Here is a tiny trained network, its code and every weight. The questions are about switching its units off for an input and a target symbol, where a switched-off unit gives its printed mean instead of its output.

import numpy as np


def w(rows, s, z=0):
    codes = np.array(rows[::2]) - 128.0
    scale = np.full(codes.shape[1], s)
    scale[-1] = z or s
    return codes * scale


def f(y):
    return np.maximum(y, 0)


def softmax(a):
    e = np.exp(a - a.max(-1, keepdims=True))
    return e / e.sum(-1, keepdims=True)


def log_softmax(a):
    a = a - a.max(-1, keepdims=True)
    return a - np.log(np.exp(a).sum(-1, keepdims=True))


def net(x, mask):
    ids = ['ΛΞΨβζσ'.index(c) for c in x.split()]
    T = len(ids)
    res = E[ids] + P[:T]
    u = 0
    for l in range(3):
        q, k, v = (res @ M[l].T for M in (Q, K, V))
        z = softmax(np.where(np.tri(T) > 0, q @ k.T / 2**0.5, -1e9)) @ v
        res = res + np.where(mask[u], z, O[l][:, -1]) @ O[l][:, :-1]
        u += 1
        y = f(res @ A[l][:, :-1].T + A[l][:, -1])
        res = res + np.where(mask[u : u + 8], y, B[l][:, -1]) @ B[l][:, :-1]
        u += 8
    return log_softmax(res[-1] @ U[:, :-1].T + U[:, -1])


Q, K, V, O, A, B = {}, {}, {}, {}, {}, {}
E = w([
[103,85,184,65],'Λ',
[183,107,53,131],'Ξ',
[179,40,69,138],'Ψ',
[163,174,238,131],'β',
[190,146,178,254],'ζ',
[127,209,121,166],'σ',
],0.02)
P = w([
[108,133,136,120],'0',
[126,131,135,118],'1',
[10,115,152,175],'2',
[155,145,150,125],'3',
[42,139,148,174],'4',
[166,156,159,129],'5',
[51,157,147,169],'6',
[171,168,159,130],'7',
[76,147,135,178],'8',
[168,153,158,121],'9',
],0.012)
Q[0] = w([
[51,121,152,254],'0.h1',
[53,186,53,105],'0.h1',
],0.0081)
K[0] = w([
[144,251,149,255],'0.h1',
[133,91,174,138],'0.h1',
],0.0082)
V[0] = w([
[103,143,85,2],'0.h1',
[127,183,120,96],'0.h1',
],0.0061)
O[0] = w([
[165,113,122,52,2],'0.h1',
[141,149,248,254,104],'0.h1',
],0.011,0.0061)
A[0] = w([
[202,95,152,210,122],'0.n1',
[108,153,141,93,146],'0.n2',
[151,232,142,167,108],'0.n3',
[163,173,145,116,3],'0.n4',
[113,120,210,207,179],'0.n5',
[182,134,255,104,187],'0.n6',
[195,184,121,100,37],'0.n7',
[123,62,100,175,86],'0.n8',
],0.012,0.0026)
B[0] = w([
[101,54,52,119,218],'0.n1',
[145,159,172,149,138],'0.n2',
[155,198,175,70,218],'0.n3',
[86,115,79,164,142],'0.n4',
[135,222,82,122,249],'0.n5',
[196,144,169,254,197],'0.n6',
[73,242,97,58,145],'0.n7',
[108,177,199,194,176],'0.n8',
],0.0066,0.015)
Q[1] = w([
[137,27,99,186],'1.h1',
[109,93,98,2],'1.h1',
],0.0081)
K[1] = w([
[168,11,169,120],'1.h1',
[64,254,123,211],'1.h1',
],0.0079)
V[1] = w([
[86,159,119,103],'1.h1',
[253,137,140,149],'1.h1',
],0.0051)
O[1] = w([
[236,233,43,86,102],'1.h1',
[232,130,2,35,254],'1.h1',
],0.0038,0.0029)
A[1] = w([
[43,83,133,64,254],'1.n1',
[140,38,217,162,107],'1.n2',
[139,98,48,79,181],'1.n3',
[173,64,251,42,132],'1.n4',
[205,147,82,127,143],'1.n5',
[137,106,117,220,155],'1.n6',
[253,133,208,66,139],'1.n7',
[87,205,97,74,39],'1.n8',
],0.0079,0.004)
B[1] = w([
[180,82,71,254,147],'1.n1',
[185,106,78,80,155],'1.n2',
[173,127,87,176,188],'1.n3',
[211,121,56,97,147],'1.n4',
[50,177,192,154,234],'1.n5',
[69,118,212,126,254],'1.n6',
[135,28,132,46,209],'1.n7',
[75,83,115,144,186],'1.n8',
],0.0091,0.0079)
Q[2] = w([
[2,153,144,235],'2.h1',
[154,155,101,113],'2.h1',
],0.0055)
K[2] = w([
[2,216,163,41],'2.h1',
[163,179,5,55],'2.h1',
],0.0057)
V[2] = w([
[114,253,110,1],'2.h1',
[157,219,5,73],'2.h1',
],0.0074)
O[2] = w([
[96,127,188,119,253],'2.h1',
[93,145,1,40,171],'2.h1',
],0.0099,0.0045)
A[2] = w([
[218,204,50,93,130],'2.n1',
[67,217,59,196,181],'2.n2',
[39,66,147,149,203],'2.n3',
[213,93,231,148,203],'2.n4',
[52,207,168,85,67],'2.n5',
[1,130,159,138,63],'2.n6',
[124,33,99,223,4],'2.n7',
[16,117,52,135,39],'2.n8',
],0.009,0.003)
B[2] = w([
[93,164,97,84,170],'2.n1',
[97,169,72,128,249],'2.n2',
[203,210,142,108,163],'2.n3',
[178,108,113,57,206],'2.n4',
[174,1,137,148,217],'2.n5',
[93,87,240,100,207],'2.n6',
[142,140,188,161,169],'2.n7',
[186,67,131,112,180],'2.n8',
],0.0075,0.019)
U = w([
[147,24,119,53,3],'Λ',
[132,156,102,71,191],'Ξ',
[156,3,94,170,164],'Ψ',
[178,148,172,77,80],'β',
[85,161,164,125,136],'ζ',
[40,4,163,39,164],'σ',
],0.0065,0.004)

Each question gives the input, a string of symbols that net reads in full, and the target symbol t.
The units are the heads (2 rows each of Q, K, V and O) and the neurons (one row each of A and B). Each row of codes is followed by its name. A weight is (code - 128) times the scale printed after its matrix; where a second scale follows, it is the last column's (O, A, B and U).
mask holds one flag per unit, layer by layer, with each layer's heads first. A switched-off unit (its flag False) gives its mean, the last column of its rows in O or B, instead of its output. The means were averaged over made-up inputs and are rounded, as every weight is.
A unit's drop is (log p(t) with every unit on - log p(t) with that unit switched off) / (log p(t) with every unit on - log p(t) with every unit switched off).
The circuit of an input: a set's keep is (log p(t) with only the set's units on - log p(t) with every unit switched off) / (log p(t) with every unit on - log p(t) with every unit switched off). Starting from the 12 units with the biggest drops (on a tie, the unit counted first), units are removed one at a time, each time the one whose removal leaves the highest keep (on an exact tie, the one counted first), for as long as the keep stays at least 0.8.
units of the circuit, in order: the units of the circuit, biggest drop first
most important unit: the unit with the biggest drop
k most important neurons: the k neurons with the biggest drops, biggest first
k most important neurons of layer l: the k neurons of layer l with the biggest drops, biggest first
input Λ β Ξ Ψ Λ ζ Ψ, target ζ: 2 most important neurons => 2.n5; 0.n8
input Ψ Ψ Ξ Ψ Ξ Ξ Ξ σ σ, target σ: 2 most important neurons of layer 2 => 2.n5; 2.n6
input σ Ψ β Λ Ξ Λ, target Λ: most important neuron => 0.n5
input σ Ξ β Λ Λ, target β: units of the circuit, in order => 2.h1; 2.n3
input Ξ β Ξ, target β: 4 most important neurons of layer 0 => 0.n5; 0.n6; 0.n3; 0.n7
input ζ β β Λ Ψ Ξ σ Λ ζ, target σ: 3 most important neurons of layer 2 => 2.n5; 2.n6; 2.n8
input Ψ Ξ Λ, target Ψ: 3 most important neurons => 1.n1; 0.n5; 0.n3
input Ψ Λ Ξ σ, target σ: 2 most important neurons of layer 0 => 0.n7; 0.n3
input ζ β Ψ σ Ξ, target σ: units of the circuit, in order => 0.n3; 2.h1; 0.n6
input Ξ Λ Ψ β Ψ, target β: 3 most important neurons => 2.n3; 2.n5; 0.n8
input Λ β Λ, target β: 2 most important neurons of layer 0 => 0.n6; 0.n3
input σ β ζ, target σ: units of the circuit, in order => 0.n6; 2.h1
input Λ Ξ β Ξ, target Ξ: 2 most important neurons of layer 0 => 0.n3; 0.n7
input β σ σ ζ σ Ψ β σ β, target σ: most important unit => 2.h1
input Ξ ζ ζ Λ Ξ, target ζ: 2 most important neurons => 2.n5; 1.n6
input Ψ Λ Λ, target Ψ: 3 most important neurons => 1.n1; 0.n3; 0.n5
input β Λ Ξ ζ Ξ β ζ Λ, target Λ: 2 most important neurons => 1.n7; 0.n5
input β β β Λ Ξ, target β: 2 most important neurons => 0.n6; 0.n5
input ζ Λ β Ξ Ξ Ψ Ξ β ζ ζ, target ζ: 2 most important neurons => 0.n5; 0.n1
input Ξ ζ ζ ζ Λ, target ζ: 2 most important neurons => 1.n1; 2.n5
